B:
0: [ -17   -7   45  -80   -9   50   16   -9   34  130  -88  122   36  -18
  214  -43   13    3 -120  -76 -119   10   74  119    4  -83  150  -38
 -126   14  -59   47]
1: [-143    0  -43   -9   37  -42    5   30 -158 -116   22  -74   46  -63
 -145   26 -179 -114  -33   17    4  174  -91 -103   21  103 -135  123
  -44   87  -53   59]
2: [ -81 -108   50   -8    5   46   15   23 -124 -126 -133   -8  111  -23
   75   48 -154 -105 -103  -79 -154   94 -134   -5   12  109   -4    7
  -30  -32 -157   -6]
3: [-127  104  -24  -99 -120  -71 -116   -5  -50   84  105 -189   70 -145
 -174   84  -26  104   48   -4  305  213   81  -29  186  -77 -164  117
 -123   25  121  -71]
4: [  51   60   21   -6 -100 -132   -5 -136   67   95  121 -113  -34 -131
  -29   83   66  191   81   25  230  232  -36  -92  162  -22 -102  181
   76    7  117   26]
5: [ -56   91   33 -112  137  -66  -21   40   32   70  140  -17  -21  -80
 -163  123 -125   -9  -20   11   70   58   98  -82  -13 -181  -11  289
 -221  265   73  317]
6: [-114  -55   25  -59  -27   33  -20   26 -119  -56  -85  -54  123  -57
   27   48 -123  -58  -96  -67  -69  128  -61   22   55   62  -27   -9
  -76  -33 -106  -49]
7: [ 112  -77  111   60 -304   59 -116  -68   59   39 -220  -61  134   -9
  310   19  167  160   33 -192  178   60  -77  141  177  -60   40 -108
   55 -289   10 -314]
8: [-107  124    7 -129 -111   69 -256  160   20  170    4 -118  141   11
  -57   52   22   -8  -37 -138  227   -4  258  174   71 -338   43   19
 -382   57  104  -81]
9: [ -53   11   67   33   60   -3  -67  111  -63 -181  -95   41   11   -9
 -114   73 -205 -137   99  -81  203 -111  -44 -105  -53 -135 -100  295
 -194  171   76  213]
10: [  45   90 -164  169  -11 -201   79 -144  -19  -24  225  -87 -170   -4
 -136  -96   38  -23   79  161   68  338 -187 -234    7  177 -174  218
  272  108   49   93]
11: [ -80   60  -39   14  -45 -108  -27  -35  -77  -54   85 -126   -8 -110
 -175   51  -82   24   86   38  231  205  -68 -146  103   43 -201  206
    9   70   81   33]
12: [ -83  -57  -18  -30   15    9   49  -16 -100  -15  -35  -12   76  -28
   71   -7  -87  -76 -144  -19 -208  187  -86   12   18  134   17  -35
    7  -10 -157  -13]
13: [  81  -20   -1  185 -135  -22   91 -126   11  -70 -212  269 -133    1
  283 -245   69   -6  127  -30  153  -76 -138  -40  -10   72  -28   55
  166  -73   61  -13]
14: [  52  -60   26   78  -56   24  130 -111   14   22 -191  268  -68    0
  349 -190   50  -14  -46  -41 -111  -30  -86   44  -28   78  103  -50
   98  -67  -70   12]
15: [  16  -20   64  -26 -151  -38  -14 -106    8   48  -42  -68   54 -118
  102   63   40  159   22  -57  144  167  -53   -2  169   18  -55   37
   40 -108   28 -101]
16: [  97   83  -90  251 -221 -180   -7 -164    8  -83   55  -70 -153  -41
  -45 -117  121   92  268   68  443  202 -202 -205  111   97 -266  216
  291  -51  205  -90]
17: [  29   69   -7  -47  -41  -20  -27  -42   91  199   51   33  -17  -10
  118  -36   99   62  -66  -26    5   97  104   75   34 -135  101   28
  -80   44   27   46]
18: [-167   22   69 -183  118  -30  -93  114 -107  -58  101 -221  147 -134
 -304  293 -267  -35  -54  -45   72  153   42  -93   76 -101 -120  263
 -284  192   -7  191]
19: [  16   90  -85   80   69  -99   55  -43   20   29  109   79 -147   19
  -44 -105  -14  -79   23   76   21   99  -32 -115  -77  -18  -30  205
   31  190   50  217]
20: [ -82  143 -207  -43  -35 -100  -15  -65  -14  253  279 -142  -28    4
  -75 -113  121   -4 -150  128 -123  406   87   29   50   62    5  -63
   44   66  -41  -66]
21: [-100   96  -38 -121  -17  -81  -68  -13  -29  121  188 -212   61 -116
 -185  122  -34   73  -45   29  100  291   72  -42  128  -46  -90  122
 -107   86   40   27]
22: [ -14   41  -89   97  -81  -86  -17  -52  -56  -29   67 -105  -22   -1
  -54  -50   10  -31   29   32   89  230 -116  -88   45   91 -120   89
  112    1   12  -55]
23: [ -39  -62  -38  136   27  -22   10   36 -145 -238  -71  -42   22   51
  -57   -9 -164 -198   -1  -22  -58  114 -229 -129  -61  149 -110  135
   72   38  -97   43]
24: [ 105 -107  -29   73  -26   31  263 -220   55  155 -161  357 -105   43
  566 -311  164   -4 -214   14 -478   96 -111  125  -66  233  269 -252
  261 -138 -238  -29]
25: [-211  -55  -70  -73  145   21   47   84 -217 -109    8  -57  109  -11
 -108   17 -247 -237 -215   19 -325  215  -86  -34  -58  185  -30   -4
  -88  103 -235   75]
26: [ -31   42   -6    0   50   -9   -9   35   -6   15  -11   72  -24   11
   12  -38  -61  -83  -27  -23    8    6   31  -14  -50  -91   26  133
 -119  133    8  152]
27: [-195  -78   47  -68 -108  116 -119  125 -200 -132 -232  -57  222  -45
   32   35 -174 -112  -69 -156   46   16  -26  100   78   23  -62  -80
 -200 -109 -100 -192]
28: [  44  154  -80  142   -2 -144  -68    3   38  -36  147  -36 -152   23
 -204  -39   -5  -48  188   53  337   67  -24 -189  -35 -132 -157  359
   -8  215  211  204]
29: [-135  -38  -99   64 -100   50  -14   28 -175  -70 -142   22   76   47
  108 -180  -48 -169 -101  -31 -116  128  -96   66   -5  170  -28 -156
   34 -100 -139 -205]
30: [ -53   82  -88  112   49  -87   43   -4  -66  -96   21  114 -135   -2
  -91 -137  -97 -136   90   65  139   21  -63 -151  -76   19 -128  235
    4  182   82  190]
31: [ 255  -15   51  266 -185  -63   34 -159  141  -47 -161  176 -162   54
  305 -146  182   86  199  -65  249  -57 -180  -67    8  -36    1  147
  236  -97  132    1]
32: [   4   43  -49   54 -136  -94  -10 -108  -12   36   58  -86  -24  -69
    7  -30   62   83   55   26  165  234  -80  -65  119   66 -112   75
  119  -47   58  -81]
33: [ -99  -55  -80   20   96  -54  180  -92 -143  -62   18   77  -37  -50
   45 -101 -135 -125 -141   90 -296  239 -163  -99  -36  283  -36   17
  136   57 -185   97]
34: [ -75   -3  -52   57  -68  -12  -47   24 -111  -89  -32  -84   52    4
  -37  -25  -67  -92   -3  -25   46  156 -102  -40   31   80 -100   43
   12  -14  -36  -80]
35: [-197   33  -38  -41   -5  -29  -88   88 -178 -127   21 -147   90  -83
 -243   73 -202 -106   16   -9  165  148  -33  -93   61   25 -197  157
 -144   89   17   11]
36: [-186  181  -27 -213 -115  -76 -219   61  -31  180  219 -323  126 -178
 -325  184  -31  146   34  -12  406  257  227    7  235 -215 -184  154
 -286   95  185  -62]
37: [ 213  -20   78  192  -27 -137  162 -207  118  -81  -62  211 -217  -60
  184  -65   49  108  190   19  183  -13 -212 -202    0   37  -53  303
  241   44  122  235]
38: [-102  -95  115  -81  -43   56  -34   32 -116 -106 -152  -65  172 -103
   39  146 -166   -9  -60 -125    7   62  -75   15   99   30  -44   35
 -124  -61  -89  -43]
39: [ -52   -9   96 -167    4   95  -74   72   31  146  -89   44  132  -19
  150   73  -31    3 -153 -140 -100  -24  154  172   26 -200  172  -32
 -283   31  -66   43]
40: [  79  105    9   35  -33 -112   27 -106  111  104   75   83 -139  -68
   35  -41   70  111  110   28  237   47   27  -89   41 -122  -30  237
   10  115  170  176]
41: [  18  -11   -1   53  -12    2  100  -78    9   35 -117  226  -80   -1
  239 -167   19  -41  -37  -15  -80  -13  -40   18  -40   32   74   12
   44   14  -38   79]
42: [  -9   86  -88  129   24  -68  -17   21  -27  -58   39   64 -109   56
  -73 -118  -43 -140   74   34  118   34  -47 -109  -84  -39  -75  208
  -11  161   75  152]
43: [ -82   43  -17  -95   84  -77  -18   10  -47   34  178 -176   45  -79
 -193  151 -114   -8  -78   34  -38  265   -3  -92   54   -3  -64  178
  -89  151  -33  148]
44: [-129  -35  -19  -12  129  -23   33   57 -155 -152   16  -53   53  -33
 -143   66 -238 -176  -81    8 -132  149 -120 -116  -48  105  -84  159
  -64  141 -116  156]
45: [-170  -44  194 -238   80  132 -103  178  -75  -31 -192   53  206 -116
    0  208 -263  -51  -96 -197   49 -169  152  101   34 -247   61  120
 -473  113  -28  159]
46: [ -71    9   36 -134   -2   -6  -89   39  -23   79   79 -187  138  -64
  -79  183  -67   33 -112  -61  -32  208   45   29   92  -76    6   72
 -161   44  -53   15]
47: [-139   59 -140   86    2  -85  -17   26 -161 -123   82  -89  -22   -3
 -202  -77 -129 -160   31   73   84  209 -108 -145  -10  129 -198  142
   32  104    3   23]
48: [ -12    8   27  -36  102   29  -57   98    5    6    7   -8   47   60
  -14   69  -94 -128 -102  -72 -119   18   27   16  -81 -139   95  133
 -191  154  -62  179]
49: [  36  -27   25   94 -151  -22  -62  -36  -24  -67  -84  -76   41   -8
   69   12   27   26   60  -76  155  121 -129  -28   88   26  -77   62
   71  -98   21 -118]
50: [ 197   80  -51  280 -193 -146   23 -177  109  -32  -16  102 -222   24
  124 -196  190   88  268   35  382   53 -165 -152   33    3 -129  214
  279  -29  217   -2]
51: [-147   66  -41 -128   -9  -19 -139   86  -74   80  141 -254  145  -48
 -197  141  -78  -26 -108  -30   22  258   82   23   92  -75  -53   60
 -193   77  -27  -34]
52: [ 175   42   75   14 -117  -82   70 -205  202  213    7  134 -124  -87
  272  -49  202  247   59  -18  146   64   28   12  106 -110   89   97
   97  -30  122   70]
53: [  -2  -20   65   34    4   31  -31   46  -14  -72 -136   91   18   16
   84   -2  -86  -79   11 -100   58  -76  -27    0  -36  -98   23  126
 -123   59    3  101]
54: [-198  239 -294   28   59  -73 -130  144 -100  106  259  -90  -73  118
 -310 -204  -26 -266  -56  123   45  194  161  -24 -113  -90  -87   99
 -178  279   58   72]
55: [  40   80   29  -69   19  -61  -21  -40  105  167  111   -6  -32  -48
   14   58   39   87  -28   -9   66   98   95   -2   40 -167   57  165
 -110  127   71  168]
56: [  53    2  134   99  -80    1 -134   77   11 -182 -173   17   19   -5
  -25   99  -97  -20  207 -154  406 -170  -65  -83   17 -216 -108  308
 -148   52  170  105]
57: [ -74    0   38  -41   73   37   -4   71  -52  -31  -93  120   23   -7
   41  -15 -135 -117  -52  -68  -32  -64   30   14  -57  -86   42  112
 -192  123  -28  164]
58: [  9  27  22  -9 -45 -14  -7 -37  30  67 -33  59 -11 -33 104 -29  22  32
  -5 -43  69  45  21  18  39 -71  23  75 -51  19  31  40]
59: [   7  -13    5   19 -208  -14  -15 -109    1   76  -75  -24   44  -69
  182  -60  103  122    1  -52  102  171  -48   56  148   55  -23  -75
   87 -168    6 -202]
60: [-207 -105 -135   17  -58  106  112  -11 -241  -40 -217  167   88   32
  283 -301  -66 -222 -251   -8 -412  153 -105  145  -34  334   67 -354
   85 -162 -305 -251]
61: [-111  -23  -46  -15  -20    2  -20   26 -129  -41  -13  -73   82  -17
  -21   -8  -99  -97  -93  -20  -79  183  -67   -5   29   93  -50   -8
  -31    2  -98  -54]
62: [  84   50   44  -15 -100  -54   54 -150  127  188  -16  133  -83  -90
  226  -69  142  178   28  -15  127   52   50   29   90  -90   63   60
   31  -15   95   44]
63: [  14    0  -14   75   -9  -62  -49    4  -38  -92   56 -150   26   10
 -110   86  -67  -53   22  -20   57  186 -135 -111   18   20  -94  179
   30   56   -8   51]
64: [  79  -26  -16  109  126    1   70    9   19  -52  -41  152  -77  124
  130  -89  -48 -185  -87  -17 -248    5 -106  -39 -172   -2  126  117
   20  140 -107  228]
65: [-151  -13  -16  -40   69   85  -13  114 -123  -56 -140  136   63   31
   57  -87 -162 -217 -114  -68 -128  -60   33   64  -92  -24   53    0
 -208   94 -104   79]
66: [ 20  28  11  53  29 -34  33 -22  17 -18 -40 126 -76  -6  61 -61 -44 -51
  39 -17  65 -19 -31 -63 -46 -57  -4 177 -37 111  46 173]
67: [  17   44   54 -157   72  -23   33  -51  109  237  101   31    6  -77
   94   79   29  100 -141  -19 -120  120  132   60   37 -143  149   78
 -142  118  -21  187]
68: [ -39  -44  162 -185    5  111  -49   58   38  117 -158   91  141  -66
  204  104  -56   44 -138 -174  -67  -83  141  169   47 -210  181   -9
 -299    9  -60   64]
69: [  68   14  -10   61 -170   19   34 -119   73  160 -133  188  -54   14
  362 -218  191   72  -25  -53   10   21   18  128   42  -18  118 -122
   73 -127    3 -130]
70: [  90  157   60   13 -235  -76 -186  -37  161  153   33  -80  -34  -80
  -14   55  162  229  225  -86  601    0  138    4  171 -330  -94  232
 -123    6  324  -34]
71: [ -68 -167   38  -26 -144  125  131 -115 -107   40 -310  208  115  -54
  483 -186   29    6 -209  -98 -317   86 -106  193   78  249  141 -346
  106 -284 -258 -269]

[-133   38   90 -123  252  380   28 -336    1 -123 -191  203  304  -31
 -311  167   75 -275  150  -90 -141 -145  277   56   42 -318  -75 -236
  451] => 13
[  33  -79  118    2   -8 -181  -35 -172   78 -162  -22 -182  -20  -67
    9   74 -185  -85 -266   62   65   14 -160 -104  -26   11 -118 -314
  -47] => 12
[ -78 -190  -39 -376    9  -36  -64  -13  215 -110 -272   99  269  314
   -3  483 -143 -564 -214 -188 -131   98  -73 -145  -87  -42 -337 -336
  222] => 10
[ -62 -287 -325 -258   24  -60 -103  143 -123  150 -126 -102   26  210
  -86  248 -423   60  -41    1  317  280  -18 -311 -135   44 -337 -201
  -78] => 4
[ -22 -170 -563  -24 -207 -233  197  368 -109  240  189   98 -187  172
  280 -184 -431  427   80   58  498  495 -234 -231   45  449 -295  373
 -529] => 36
[  16 -131 -186   39   76   17   48  -82  -52  -12  -28  -40  -12  -65
  -64    4 -129   45  -25   94  130   39  129  -69   65  -23 -128 -159
  -32] => 58
[ 127 -111 -290  352    0 -178  148  -59 -153   67  188 -268 -290 -287
   46 -227 -140  376 -151  344  270    8  104  -61  188  167  -25 -136
 -343] => 39
[   9 -379 -474 -104  134   62  -97  127 -163  196 -159 -164  -17   75
 -146  148 -287   97   18  127  278  140  345 -184    5  -78 -255 -291
  -69] => 52
[ -11    5  -46  163  187   95  123 -375 -186 -131  -12  -16   46 -205
 -298   87   15  -33   18  127   66 -139  149  -98   -3 -130  -54 -268
  221] => 53
[  63 -170   42  -29  -63 -248  -97  -12  138  -75  -12 -270 -101  -33
  132   -1 -287   26 -309   89  128   94 -141  -88   23   69 -130 -299
 -239] => 43
[-117 -174 -739  -55   53  173  224  235 -334  322   48  279   -9  160
  -88  -29 -280  344  386   40  448  349  200 -218   50  171 -300  318
 -144] => 70
[ -59 -150 -342 -106  -83  -99   92  145  -81   77   48  136  -28  170
   80  -30 -362  199  105  -37  366  359 -173 -225  -69  206 -270  182
 -232] => 3
[  99 -278 -317  -82 -317 -353   84  431  463    3   30   86 -100  219
  648 -214 -204  -91 -250  -17   24  337 -154  110  281  362 -220  167
 -580] => 20
[ -15   55  324   15  -31  -57  -84 -163  166 -161   69 -148  -48 -157
  109 -251 -228  161 -132   23   62   32 -177   85   87  -29   25 -115
 -162] => 6
[  74   27 -314  207 -220 -162  507   74  391 -161  120  466   31   41
  510 -136  310 -413 -145  -14 -305   33  -40  239  442  368 -126  279
 -197] => 54
[ -32   25  254  -57   30  -54  -16 -282  109 -237  -51  -34   97  -52
  -61   88 -115 -187 -158  -42  -27  -14 -181  -59  -43  -78  -83 -254
  110] => 1
[  51 -146 -380   86 -168 -355  196  114  -81   33  148  -39 -172   75
  184   25 -294  161 -156  106  350  291 -295 -278  -16  379 -264   64
 -366] => 51
[  49  -48 -707  356 -123 -146  479  160 -224  161  310  227 -239  -82
  202 -307  -92  421  156  207  384  263   -6 -110  220  438 -162  441
 -441] => 8
[  63  102  134  321  100   -4  216 -427   46 -273   88    7    0 -320
  -70 -104  180 -106 -114  148 -124 -234   60   99  172  -70   72 -207
  108] => 65
[  72    9  322  109  -23 -279   26 -357  170 -359   12 -197   -7 -162
   14  119  -52 -270 -412   69  -89 -119 -282  -75  -31   17  -54 -422
   30] => 25
[  14    0  286   36   99 -123  -26 -435   39 -307  -72 -178   69 -145
 -194  246  -66 -280 -294   47  -49 -142 -144 -139 -109 -123  -80 -505
  220] => 44
[-125 -101 -438 -104    6   38  107  112 -328  202   78  131  -37  142
 -112  -39 -447  437  296   -1  541  399 -118 -326 -136  169 -266  259
 -180] => 7
[  47  114  387  223   88  106  -19 -319  215 -192   69 -186  -51 -400
   65 -372   79   84 -174  158 -199 -261  184  340  332 -180  209 -265
  -29] => 57
[ -48  223  558  128  173  292  -39 -460  179 -252   30  -42   89 -390
  -91 -364   89   63   11   48 -222 -282  167  359  263 -334  239 -203
  176] => 9
[ -96 -153 -167 -263  -33   -7  -24   98   38   39  -92   97  103  225
   24  137 -313  -56   10 -114  168  259 -105 -160  -59   62 -269  -25
  -46] => 32
[ -14 -222 -332  -60  152  112   29  -45 -101   73 -152  -35   74   23
 -174  226  -98 -120  -28   81   77    5  297 -121   47 -102 -212 -304
  123] => 40
[ -46  119  538   -6   15   34 -209 -216  135 -129  104 -275  -79 -266
   51 -397 -338  385  -95   52  110    8 -156  149   92 -128  127 -136
 -181] => 38
[  32 -101  356 -118   62 -130 -160 -326  241 -314 -189 -238  135  -44
  -79  305  -84 -450 -413  -17 -179 -140  -96  -62  -67 -186 -104 -629
  204] => 33
[  31 -122  -55   -3   97   32   60 -183  143 -151 -142   14  130  -29
  -40  196  100 -389 -190   46 -186 -133  207   36  137 -111 -120 -367
  173] => 19
[   6 -268 -415  -45  109   44   -1   68 -146  159  -96 -117  -17   30
 -116  142 -215   71  -32  143  213   90  273 -161   49  -17 -215 -247
  -40] => 62
